Below are the code and all the weights of a small trained network. Each question names an input and a class and asks about switching units off, where a switched-off unit gives its printed mean instead of its output.

import numpy as np


def w(rows, s, z=0):
    codes = np.array(rows[::2]) - 128.0
    scale = np.full(codes.shape[1], s)
    scale[-1] = z or s
    return codes * scale


def norm(h):
    return h / np.sqrt((h * h).mean(-1, keepdims=True) + 1e-5)


def f(y):
    return y / 2 * (1 + np.tanh(0.7978845608 * (y + 0.044715 * y**3)))


def log_softmax(a):
    a = a - a.max(-1, keepdims=True)
    return a - np.log(np.exp(a).sum(-1, keepdims=True))


def net(x, mask):
    res = np.array(x, float).reshape(1, 6) / 4 @ E
    u = 0
    for l in range(4):
        y = f(norm(res) @ A[l][:, :-1].T + A[l][:, -1])
        res = res + np.where(mask[u : u + 7], y, B[l][:, -1]) @ B[l][:, :-1]
        u += 7
    return log_softmax(norm(res)[-1] @ U[:, :-1].T + U[:, -1])


A, B = {}, {}
E = w([
[130,127,130,127,124],'x0',
[125,125,129,126,129],'x1',
[185,106,100,70,130],'x2',
[156,30,43,185,64],'x3',
[4,100,63,60,96],'x4',
[123,146,58,142,219],'x5',
],0.003)
A[0] = w([
[46,155,170,254,116,255],'0.n1',
[200,130,100,183,84,192],'0.n2',
[77,33,154,79,165,177],'0.n3',
[106,136,123,174,179,70],'0.n4',
[34,132,56,64,145,245],'0.n5',
[153,98,173,91,47,87],'0.n6',
[128,179,156,149,165,54],'0.n7',
],0.0064,0.00091)
B[0] = w([
[254,97,102,73,110,207],'0.n1',
[89,120,165,125,240,201],'0.n2',
[127,173,147,237,102,163],'0.n3',
[54,121,115,62,129,141],'0.n4',
[196,161,152,130,126,252],'0.n5',
[165,138,153,47,163,157],'0.n6',
[110,152,149,135,191,149],'0.n7',
],0.0066,0.0034)
A[1] = w([
[131,144,112,100,33,62],'1.n1',
[103,95,116,57,202,119],'1.n2',
[107,176,1,126,193,46],'1.n3',
[1,226,23,81,18,148],'1.n4',
[194,177,68,166,167,253],'1.n5',
[59,153,142,149,155,118],'1.n6',
[166,137,205,174,135,152],'1.n7',
],0.0064,0.00067)
B[1] = w([
[234,120,141,122,200,162],'1.n1',
[253,125,77,126,103,179],'1.n2',
[103,133,242,79,147,198],'1.n3',
[212,132,192,235,172,177],'1.n4',
[195,88,117,40,137,254],'1.n5',
[130,116,105,123,77,113],'1.n6',
[79,169,47,199,83,192],'1.n7',
],0.0052,0.0032)
A[2] = w([
[151,173,112,169,31,56],'2.n1',
[131,155,127,191,126,11],'2.n2',
[128,130,165,175,106,36],'2.n3',
[239,1,91,73,181,183],'2.n4',
[146,112,87,232,38,127],'2.n5',
[178,92,230,150,89,147],'2.n6',
[139,97,179,122,58,70],'2.n7',
],0.0053,0.0011)
B[2] = w([
[184,148,126,71,119,128],'2.n1',
[191,115,86,149,171,121],'2.n2',
[129,114,168,106,210,121],'2.n3',
[112,117,172,147,60,255],'2.n4',
[107,84,200,166,86,130],'2.n5',
[108,134,79,77,216,163],'2.n6',
[84,96,131,95,254,127],'2.n7',
],0.0061,0.0078)
A[3] = w([
[156,151,101,80,25,108],'3.n1',
[187,73,45,147,96,92],'3.n2',
[124,118,193,216,77,253],'3.n3',
[157,139,69,204,168,84],'3.n4',
[125,2,168,94,133,193],'3.n5',
[97,81,158,73,182,131],'3.n6',
[75,237,152,112,173,232],'3.n7',
],0.0052,0.0022)
B[3] = w([
[253,151,49,148,137,177],'3.n1',
[94,96,152,120,141,152],'3.n2',
[86,214,38,159,154,239],'3.n3',
[161,203,204,151,197,114],'3.n4',
[98,205,128,91,94,252],'3.n5',
[49,213,226,89,167,137],'3.n6',
[58,43,98,210,16,197],'3.n7',
],0.0051,0.0032)
U = w([
[164,117,127,109,107,142],'0',
[134,153,134,137,115,154],'1',
[129,153,137,138,114,150],'2',
[135,141,161,196,216,120],'3',
[40,132,122,177,88,114],'4',
[81,126,172,59,164,119],'5',
[71,102,54,109,187,55],'6',
[28,17,38,108,247,9],'7',
],0.014,0.012)

Each question gives the input, the list of numbers given to net, and the class t.
The units are the neurons (one row each of A and B). Each row of codes is followed by its name. A weight is (code - 128) times the scale printed after its matrix; where a second scale follows, it is the last column's (A, B and U).
mask holds one flag per neuron, layer by layer. A switched-off neuron (its flag False) gives its mean, the last column of its row in B, instead of its output. The means were averaged over made-up inputs and are rounded, as every weight is.
A unit's drop is (log p(t) with every unit on - log p(t) with that unit switched off) / (log p(t) with every unit on - log p(t) with every unit switched off).
The circuit of an input: a set's keep is (log p(t) with only the set's units on - log p(t) with every unit switched off) / (log p(t) with every unit on - log p(t) with every unit switched off). Starting from the 12 units with the biggest drops (on a tie, the unit counted first), units are removed one at a time, each time the one whose removal leaves the highest keep (on an exact tie, the one counted first), for as long as the keep stays at least 0.8.
circuit, biggest first: the units of the circuit, biggest drop first
unit that matters most: the unit with the biggest drop
top k neurons: the k neurons with the biggest drops, biggest first
top k neurons in layer l: the k neurons of layer l with the biggest drops, biggest first
input [1,0,-8,-6,6,-3], class 0: circuit, biggest first : 0.n1, 0.n2
input [8,7,-8,-2,-7,0], class 0: unit that matters most : 0.n1
input [-3,1,-8,5,-4,7], class 0: circuit, biggest first : 0.n1, 1.n5
input [-2,4,1,5,0,7], class 5: top 2 neurons : 1.n3, 1.n7
input [-1,1,-4,-6,-2,-8], class 5: top 3 neurons in layer 2 : 2.n7, 2.n4, 2.n6
input [5,4,4,-8,-6,-1], class 4: top 3 neurons : 3.n7, 0.n1, 0.n5
input [-4,-1,-6,-6,-2,-2], class 0: top 2 neurons : 0.n1, 1.n3
input [5,4,-2,-1,-1,6], class 5: top 2 neurons : 1.n3, 1.n7
input [7,-7,-7,5,-4,-8], class 5: top 3 neurons : 2.n6, 2.n7, 0.n2
input [5,-3,5,-3,-1,-6], class 5: circuit, biggest first : 0.n1, 2.n6
input [-3,6,6,-7,-2,0], class 4: circuit, biggest first : 0.n1, 3.n7, 0.n5
input [2,-7,6,8,-5,3], class 4: top 2 neurons in layer 1 : 1.n1, 1.n4
input [-2,7,0,1,8,7], class 3: circuit, biggest first : 1.n4, 0.n1
input [-6,1,-7,0,6,-8], class 5: top 4 neurons : 2.n7, 0.n1, 2.n6, 1.n2
input [3,0,1,3,-6,8], class 5: unit that matters most : 1.n3
input [4,-3,-2,-7,4,-2], class 4: top 2 neurons : 3.n7, 1.n2
input [0,-4,1,7,-6,4], class 4: top 3 neurons : 2.n4, 1.n1, 0.n5
input [-5,-2,-7,6,-5,8], class 5: top 2 neurons in layer 0 : 0.n4, 0.n2
input [-4,4,6,-7,-5,-3], class 4: top 3 neurons : 0.n1, 3.n7, 0.n5
input [2,3,-6,-8,-5,-7], class 4: circuit, biggest first : 3.n7, 0.n5, 1.n7
input [5,-3,5,7,0,0], class 4: top neuron : 0.n1
input [1,0,-6,-2,6,-5], class 0: top 3 neurons : 0.n1, 0.n5, 1.n3
input [-3,3,-1,-3,-4,7], class 5: top 2 neurons : 1.n3, 0.n3
input [2,-3,-3,-3,6,1], class 3: top 2 neurons in layer 2 : 2.n4, 2.n2
input [-7,-1,-5,-4,2,8], class 5: top 2 neurons : 1.n3, 0.n4
input [-3,3,3,6,3,4], class 4: top 4 neurons in layer 0 : 0.n1, 0.n6, 0.n3, 0.n7
input [-4,5,4,3,-8,3], class 3: top 4 neurons in layer 0 : 0.n2, 0.n1, 0.n6, 0.n5
input [-4,5,7,4,-6,-8], class 5: unit that matters most : 2.n6
input [1,1,-8,4,-2,8], class 0: top 2 neurons : 0.n1, 1.n2
input [1,5,-7,6,4,3], class 0: top 2 neurons : 0.n1, 0.n5
